Here is a tiny trained network, its code and every weight. The questions are about switching its units off for an input and a target symbol, where a switched-off unit gives its printed mean instead of its output.

import numpy as np


def w(rows, s, z=0):
    codes = np.array(rows[::2]) - 128.0
    scale = np.full(codes.shape[1], s)
    scale[-1] = z or s
    return codes * scale


def f(y):
    return y / 2 * (1 + np.tanh(0.7978845608 * (y + 0.044715 * y**3)))


def softmax(a):
    e = np.exp(a - a.max(-1, keepdims=True))
    return e / e.sum(-1, keepdims=True)


def log_softmax(a):
    a = a - a.max(-1, keepdims=True)
    return a - np.log(np.exp(a).sum(-1, keepdims=True))


def net(x, mask):
    ids = ['αβγεηλπψω'.index(c) for c in x.split()]
    T = len(ids)
    res = E[ids] + P[:T]
    r = res
    for j in range(3):
        rows = slice(3 * j, 3 * j + 3)
        q, k, v = (r @ M[0][rows].T for M in (Q, K, V))
        z = softmax(np.where(np.tri(T) > 0, q @ k.T / 3**0.5, -1e9)) @ v
        o = O[0][rows]
        res = res + np.where(mask[j], z, o[:, -1]) @ o[:, :-1]
    y = f(res @ A[0][:, :-1].T + A[0][:, -1])
    res = res + np.where(mask[3:11], y, B[0][:, -1]) @ B[0][:, :-1]
    return log_softmax(res[-1] @ U[:, :-1].T + U[:, -1])


Q, K, V, O, A, B = {}, {}, {}, {}, {}, {}
E = w([
[124,178,187,103],'α',
[26,181,78,115],'β',
[112,134,135,11],'γ',
[99,186,182,192],'ε',
[50,70,52,91],'η',
[109,49,136,164],'λ',
[193,73,141,87],'π',
[63,117,139,205],'ψ',
[169,113,226,199],'ω',
],0.011)
P = w([
[254,199,63,163],'0',
[144,119,175,97],'1',
[131,119,189,105],'2',
[104,125,186,95],'3',
[116,112,199,94],'4',
[91,104,199,87],'5',
[94,116,196,95],'6',
[48,104,221,89],'7',
[80,101,210,96],'8',
],0.0045)
Q[0] = w([
[52,188,74,88],'h1',
[129,68,91,94],'h1',
[202,200,41,193],'h1',
[83,157,165,176],'h2',
[203,91,87,9],'h2',
[167,64,98,140],'h2',
[92,171,169,189],'h3',
[102,90,125,155],'h3',
[213,162,39,171],'h3',
],0.015)
K[0] = w([
[101,243,50,68],'h1',
[84,69,52,142],'h1',
[56,109,208,8],'h1',
[132,176,91,199],'h2',
[147,41,187,9],'h2',
[124,57,64,42],'h2',
[140,90,44,58],'h3',
[170,147,123,96],'h3',
[36,50,233,81],'h3',
],0.012)
V[0] = w([
[171,61,164,177],'h1',
[135,109,64,148],'h1',
[122,54,98,85],'h1',
[152,137,170,43],'h2',
[150,137,156,156],'h2',
[141,58,116,61],'h2',
[67,105,82,250],'h3',
[105,123,160,126],'h3',
[144,64,169,159],'h3',
],0.013)
O[0] = w([
[231,53,152,151,201],'h1',
[82,23,159,99,84],'h1',
[138,64,20,65,3],'h1',
[76,124,234,33,81],'h2',
[177,156,146,129,160],'h2',
[99,19,174,79,7],'h2',
[1,159,246,197,181],'h3',
[149,163,120,163,135],'h3',
[175,48,207,180,101],'h3',
],0.0076,0.0025)
A[0] = w([
[203,246,187,103,133],'n1',
[97,13,116,150,222],'n2',
[179,127,67,111,130],'n3',
[167,123,144,168,5],'n4',
[169,178,54,199,68],'n5',
[69,147,95,124,87],'n6',
[189,75,175,133,167],'n7',
[155,105,110,178,159],'n8',
],0.011,0.0022)
B[0] = w([
[90,5,84,124,249],'n1',
[144,177,71,179,197],'n2',
[117,160,190,110,155],'n3',
[149,99,164,149,164],'n4',
[65,136,208,113,254],'n5',
[105,150,105,135,160],'n6',
[180,184,127,88,183],'n7',
[170,161,151,133,176],'n8',
],0.017,0.0077)
U = w([
[133,73,50,105,106],'α',
[48,187,74,108,2],'β',
[108,154,135,1,209],'γ',
[85,84,126,146,28],'ε',
[113,144,11,165,165],'η',
[195,158,73,201,202],'λ',
[181,169,107,86,131],'π',
[110,192,185,194,204],'ψ',
[208,86,153,146,60],'ω',
],0.0043,0.0031)

Each question gives the input, a string of symbols that net reads in full, and the target symbol t.
The units are the heads (3 rows each of Q, K, V and O) and the neurons (one row each of A and B). Each row of codes is followed by its name. A weight is (code - 128) times the scale printed after its matrix; where a second scale follows, it is the last column's (O, A, B and U).
mask holds one flag per unit, heads first, then neurons. A switched-off unit (its flag False) gives its mean, the last column of its rows in O or B, instead of its output. The means were averaged over made-up inputs and are rounded, as every weight is.
A unit's drop is (log p(t) with every unit on - log p(t) with that unit switched off) / (log p(t) with every unit on - log p(t) with every unit switched off).
The circuit of an input: a set's keep is (log p(t) with only the set's units on - log p(t) with every unit switched off) / (log p(t) with every unit on - log p(t) with every unit switched off). Starting from all 11 units, units are removed one at a time, each time the one whose removal leaves the highest keep (on an exact tie, the one counted first), for as long as the keep stays at least 0.8.
circuit, biggest first: the units of the circuit, biggest drop first
unit that matters most: the unit with the biggest drop
top k neurons: the k neurons with the biggest drops, biggest first
which heads matter: for each layer, one digit per head in row order, 1 if its drop is at least 0.15 and else 0, layers parted by /
drop when u is switched off: that unit's drop, to one decimal
input ε ε β ψ γ α, target ε: unit that matters most : n1
input γ α ψ, target γ: circuit, biggest first : (h3, n2, n3)
input η ε β γ π ε η ω η, target η: circuit, biggest first : (n2, h1, n5)
input λ ε α ω π, target π: which heads matter : 110
input ψ ψ β η β, target β: circuit, biggest first : (h1, n6, h3)
input λ ψ α γ ψ ψ λ ε λ, target λ: which heads matter : 100
input γ ω λ, target π: which heads matter : 101
input α ψ γ γ η λ η, target η: which heads matter : 110
input ψ γ γ ω η ε ψ ε, target ε: top 4 neurons : (n1, n5, n7, n2)
input π γ γ ψ π, target π: top 4 neurons : (n7, n1, n2, n5)
input β ψ ω ψ β, target β: drop when h3 is switched off : 0.2
input ε ω ε, target ε: drop when h1 is switched off : 0.2
input ε η ε η α, target ε: drop when h2 is switched off : 0.2
input ε η ω ψ λ, target λ: unit that matters most : n5
